Questions about the grid below. Rows and columns are numbered from 0.
1) Read off the entry in row 0 and column 1.
2) Read off the entry in the bottom-right corner.
3) Read off the entry in row 2 and column 0.
4) Read off the entry at row 2, column 1.
5) Read off the entry in row 0 and column 2.
6) Read off the entry at row 0, column 0.
7) Read off the entry at row 1, column 0.
8) Read off the top-right entry.
[[132, 140, 123, 128, 123, 139, 116, 136, 123, 136],
 [127, 135, 125, 130, 127, 131, 119, 130, 129, 130],
 [100, 125, 115, 115, 133, 130, 117, 120, 147, 142],
 [154, 131, 139, 128, 148, 145, 106, 123, 138, 114],
 [129, 141, 123, 134, 125, 116, 123, 138, 128, 126],
 [141, 142, 114, 127, 119, 116, 128, 145, 130, 127],
 [144, 111, 117, 133, 121, 117, 118, 122, 136, 115],
 [115, 130, 147, 156, 122, 120, 120, 112, 126, 122],
 [121, 143, 141, 131, 118, 121, 129, 130, 119, 130],
 [137, 112, 108, 115, 146, 125, 141, 140, 132, 134],
 [127, 112, 139, 139, 150, 149, 139, 113, 117, 129],
 [126, 139, 129, 111, 132, 127, 138, 157, 124, 149],
 [114, 145, 150, 126, 132, 130, 135, 138, 115, 149]]
1) 140
2) 149
3) 100
4) 125
5) 123
6) 132
7) 127
8) 136

[[132 130 114 143 142 103 107]
 [135 122 126 110 108 139 125]
 [136 118 123 102 108 142 125]
 [117 143 124 108 109 134 121]]
Rows and columns are numbered from 0.
Give the entry at row 1, column 2.
126
The entry at row 0, column 0 is 132
The entry in row 0 and column 2: 114
The entry just right of 109: 134
Give the entry in row 1 and column 1.
122
Give the entry in the top-right corner.
107
Give the entry directly above the smallest entry.
110
Give the entry in the bottom-right corner.
121
The entry in row 2 and column 0: 136
Give the entry directly above 109.
108

[[121 126 131 132 130 134 136 142 143 141 146 147]
 [100 102 108 113 116 121 127 131 134 139 143 145]
 [121 123 125 125 122 124 120 120 122 121 126 123]
 [114 113 114 116 116 120 118 123 125 127 127 127]
 [108 121 124 128 135 137 139 141 148 150 153 154]
 [100 103 109 114 120 124 130 133 139 145 152 154]]
Rows and columns are numbered from 0.
The entry in row 1 and column 0?
A: 100
The bottom-left entry -> 100
The entry in row 0 and column 2: 131
The entry in row 2 and column 0: 121
The entry in the top-right corner?
A: 147
The entry at row 0, column 0: 121
The entry just left of 147?
A: 146
The entry directly below 128 is 114
The entry at row 2, column 1: 123
The bottom-right entry: 154
The entry just left of 146?
A: 141
The entry in row 0 and column 1?
A: 126

A =
[[118 133 138 112 149]
 [133 120 115 147 114]
 [135 131 118 145 104]]
The first entry, reading row by row -> 118
Read off the first entry in the row that holds the smallest entry.
A: 135
Read off the median entry.
A: 131
The last entry, reading row by row: 104
The 2nd entry on the main diagonal: 120
Read off the largest entry in the last column.
A: 149

arr =
[[128 123 124 119 128 148 119 134 143 111 138 155]
 [142 129 131 123 115 129 132 141 153 117 146 146]
 [114 129 122 128 125 115 138 118 119 147 104 110]
 [125 109 121 124 113 122 151 114 127 138 108 120]
 [106 153 125 145 136 118 130 132 117 121 124 144]]
The smallest entry in the last row? 106
The entry just left of the smallest entry: 147
The third entry in reading order is 124
The last entry, reading row by row -> 144
The fourth entry, reading row by row? 119
The entry in the top-right corner? 155
The 2nd entry on the diagonal from the top-right corner? 146
The bottom entry of the column that holds the smallest entry is 124
The entry just left of 110: 104
The first entry of the largest entry's row? 128
The largest entry in the first column? 142
The fourth entry from the end, reading row by row: 117
The entry just left of 113? 124
The entry directly below the smallest entry: 108
The entry directly above 113? 125
The entry just left of 111? 143
The entry directly below the largest entry? 146

M =
[[145 142 141 148 144 142 138 141 149]
 [139 141 148 139 144 141 144 143 145]
 [142 141 141 143 153 142 150 145 151]
 [135 138 139 144 141 146 144 146 143]
 [140 144 137 146 147 153 137 139 141]
 [145 145 147 142 142 143 149 145 151]
 [146 145 142 141 142 143 141 146 146]
 [146 145 146 143 155 143 155 145 141]
 [138 141 138 143 145 140 147 147 143]
 [140 144 140 145 147 142 145 138 146]
 [139 146 138 143 138 145 142 142 150]
 [148 143 142 147 141 141 144 143 146]
 [142 142 142 142 144 136 139 138 138]
 [148 148 151 141 143 149 144 144 142]
 [140 143 144 138 144 148 143 149 147]
 [144 144 152 140 141 141 142 145 137]]
Indices start at 0.
The entry in the top-left corner: 145
The entry in the bottom-left corner -> 144
The entry in the top-right corner: 149
The entry at row 0, column 2: 141
Read off the entry at row 0, column 1.
A: 142
Read off the entry at row 1, column 0.
A: 139
The entry just right of the smallest entry is 138
The bottom-right entry: 137
The entry at row 2, column 1 -> 141
The entry in row 1 and column 1: 141
The entry in row 1 and column 2: 148
The entry directly above 152: 144
The entry directly below the smallest entry: 140

[[137, 128, 142, 117, 151, 107],
 [128, 136, 146, 130, 146, 107],
 [131, 135, 132, 139, 140, 121],
 [116, 139, 140, 129, 135, 121],
 [133, 134, 132, 137, 140, 118],
 [129, 110, 131, 102, 112, 105],
 [130, 111, 132, 103, 113, 103],
 [122, 126, 140, 115, 117, 106],
 [134, 112, 130, 106, 117, 104],
 [130, 139, 142, 134, 149, 118],
 [123, 136, 145, 125, 135, 103],
 [140, 112, 127, 109, 118, 113],
 [121, 138, 137, 136, 137, 123],
 [113, 130, 130, 127, 127, 126],
 [141, 121, 135, 119, 132, 110],
 [131, 108, 130, 102, 117, 111]]
The largest entry in the first column -> 141
What is the entry in the top-left corner?
A: 137
The 2nd largest entry: 149
What is the last entry, reading row by row?
A: 111
The bottom-left entry is 131
What is the largest entry in the first row?
A: 151
What is the 1st entry on the diagonal from the top-right corner?
A: 107
The entry just left of the largest entry -> 117
The second entry on the diagonal from the top-right corner -> 146
What is the third entry on the diagonal from the top-right corner?
A: 139
What is the 2nd entry from the end, reading row by row?
A: 117
The fifth-last entry, reading row by row: 108
What is the 4th entry from the end, reading row by row?
A: 130
What is the smallest entry in the first column?
A: 113
The smallest entry in the last row -> 102
The entry directly below 145 -> 127
